Here is a tiny trained network, its code and every weight. The questions are about switching its units off for an input and a target symbol, where a switched-off unit gives its printed mean instead of its output.

import numpy as np


def w(rows, s, z=0):
    codes = np.array(rows[::2]) - 128.0
    scale = np.full(codes.shape[1], s)
    scale[-1] = z or s
    return codes * scale


def norm(h):
    return h / np.sqrt((h * h).mean(-1, keepdims=True) + 1e-5)


def softmax(a):
    e = np.exp(a - a.max(-1, keepdims=True))
    return e / e.sum(-1, keepdims=True)


def log_softmax(a):
    a = a - a.max(-1, keepdims=True)
    return a - np.log(np.exp(a).sum(-1, keepdims=True))


def net(x, mask):
    ids = ['αδηπστω'.index(c) for c in x.split()]
    T = len(ids)
    res = E[ids] + P[:T]
    u = 0
    for l in range(3):
        r = norm(res)
        for j in range(2):
            rows = slice(2 * j, 2 * j + 2)
            q, k, v = (r @ M[l][rows].T for M in (Q, K, V))
            z = softmax(np.where(np.tri(T) > 0, q @ k.T / 2**0.5, -1e9)) @ v
            o = O[l][rows]
            res = res + np.where(mask[u + j], z, o[:, -1]) @ o[:, :-1]
        u += 2
    return log_softmax(norm(res)[-1] @ U[:, :-1].T + U[:, -1])


Q, K, V, O = {}, {}, {}, {}
E = w([
[105,107,31,86],'α',
[113,91,58,107],'δ',
[98,107,46,58],'η',
[111,94,62,72],'π',
[190,152,48,117],'σ',
[150,6,187,108],'τ',
[167,188,81,206],'ω',
],0.015)
P = w([
[41,254,79,179],'0',
[104,129,88,148],'1',
[135,94,100,162],'2',
[154,86,109,166],'3',
[158,71,104,167],'4',
[174,62,120,171],'5',
[186,61,119,184],'6',
[194,46,130,180],'7',
[208,39,141,173],'8',
],0.0081)
Q[0] = w([
[81,255,163,14],'L0H1',
[63,105,150,159],'L0H1',
[147,163,146,177],'L0H2',
[161,127,59,116],'L0H2',
],0.0085)
K[0] = w([
[6,81,84,62],'L0H1',
[94,142,162,152],'L0H1',
[102,117,86,119],'L0H2',
[90,120,172,159],'L0H2',
],0.011)
V[0] = w([
[138,146,137,220],'L0H1',
[158,227,55,140],'L0H1',
[2,168,54,152],'L0H2',
[140,130,74,150],'L0H2',
],0.0069)
O[0] = w([
[44,91,114,64,202],'L0H1',
[155,170,149,46,252],'L0H1',
[78,255,61,71,220],'L0H2',
[119,140,35,112,205],'L0H2',
],0.0076,0.0032)
Q[1] = w([
[141,128,141,219],'L1H1',
[105,248,199,154],'L1H1',
[91,105,141,21],'L1H2',
[100,205,128,229],'L1H2',
],0.013)
K[1] = w([
[36,142,87,189],'L1H1',
[17,48,159,95],'L1H1',
[58,26,225,90],'L1H2',
[140,255,35,31],'L1H2',
],0.011)
V[1] = w([
[73,203,94,243],'L1H1',
[57,77,172,15],'L1H1',
[23,102,136,41],'L1H2',
[125,243,3,163],'L1H2',
],0.0056)
O[1] = w([
[42,72,126,90,246],'L1H1',
[153,204,137,185,5],'L1H1',
[196,166,149,122,209],'L1H2',
[69,3,120,31,53],'L1H2',
],0.0078,0.0026)
Q[2] = w([
[175,68,114,122],'L2H1',
[111,160,144,63],'L2H1',
[172,145,123,4],'L2H2',
[194,53,55,117],'L2H2',
],0.013)
K[2] = w([
[119,104,162,147],'L2H1',
[72,129,78,169],'L2H1',
[93,154,212,102],'L2H2',
[213,5,203,159],'L2H2',
],0.015)
V[2] = w([
[198,32,207,85],'L2H1',
[56,183,54,63],'L2H1',
[104,125,1,82],'L2H2',
[197,205,121,245],'L2H2',
],0.0081)
O[2] = w([
[129,93,69,56,190],'L2H1',
[99,129,255,152,194],'L2H1',
[177,145,22,196,81],'L2H2',
[150,197,180,158,3],'L2H2',
],0.0091,0.0024)
U = w([
[63,152,2,108,130],'α',
[140,21,63,135,142],'δ',
[130,155,120,161,72],'η',
[149,143,70,195,5],'π',
[220,172,130,71,123],'σ',
[115,68,151,229,173],'τ',
[73,81,201,56,128],'ω',
],0.0088,0.0028)

Each question gives the input, a string of symbols that net reads in full, and the target symbol t.
The units are the heads (2 rows each of Q, K, V and O). Each row of codes is followed by its name. A weight is (code - 128) times the scale printed after its matrix; where a second scale follows, it is the last column's (O and U).
mask holds one flag per head, layer by layer. A switched-off head (its flag False) gives its mean, the last column of its rows in O, instead of its output. The means were averaged over made-up inputs and are rounded, as every weight is.
A unit's drop is (log p(t) with every unit on - log p(t) with that unit switched off) / (log p(t) with every unit on - log p(t) with every unit switched off).
The circuit of an input: a set's keep is (log p(t) with only the set's units on - log p(t) with every unit switched off) / (log p(t) with every unit on - log p(t) with every unit switched off). Starting from all 6 units, units are removed one at a time, each time the one whose removal leaves the highest keep (on an exact tie, the one counted first), for as long as the keep stays at least 0.8.
units of the circuit, in order: the units of the circuit, biggest drop first
unit that matters most: the unit with the biggest drop
heads that matter: for each layer, one digit per head in row order, 1 if its drop is at least 0.15 and else 0, layers parted by /
drop of u: that unit's drop, to one decimal
input α η α τ ω σ σ ω η, target ω: unit that matters most	L2H2
input π δ α η δ δ τ, target τ: heads that matter	11 / 11 / 01
input α δ ω τ δ η ω π η, target ω: heads that matter	10 / 01 / 10
input π σ δ δ π π π τ δ, target σ: units of the circuit, in order	(L1H2 L2H2)
input ω σ τ, target σ: units of the circuit, in order	(L1H2 L0H1)
input ω α α η π τ π α, target ω: units of the circuit, in order	(L2H2 L2H1 L1H2 L0H1)
input δ η π τ η ω δ ω δ, target ω: heads that matter	10 / 01 / 01
input α σ τ α, target σ: heads that matter	00 / 01 / 01
input τ σ η, target σ: units of the circuit, in order	(L2H2 L1H2)
input σ τ α δ ω α, target ω: units of the circuit, in order	(L2H2 L1H2 L1H1)
input α τ η α ω σ π π, target σ: heads that matter	01 / 11 / 01
input ω σ τ σ π α δ δ ω, target ω: heads that matter	10 / 01 / 01
input τ η δ σ, target σ: units of the circuit, in order	(L2H2 L0H2 L1H2 L0H1)
input α σ ω η τ ω π η δ, target ω: unit that matters most	L0H1
input δ δ τ α η π σ δ π, target σ: heads that matter	00 / 01 / 01
input τ σ σ, target σ: heads that matter	01 / 01 / 01
input α ω δ τ η δ π, target ω: drop of L2H2	0.6
input τ α δ σ δ η π α, target σ: drop of L0H2	0.6
input τ δ σ δ, target σ: drop of L0H1	0.3
input π η τ η δ ω π, target ω: unit that matters most	L2H2
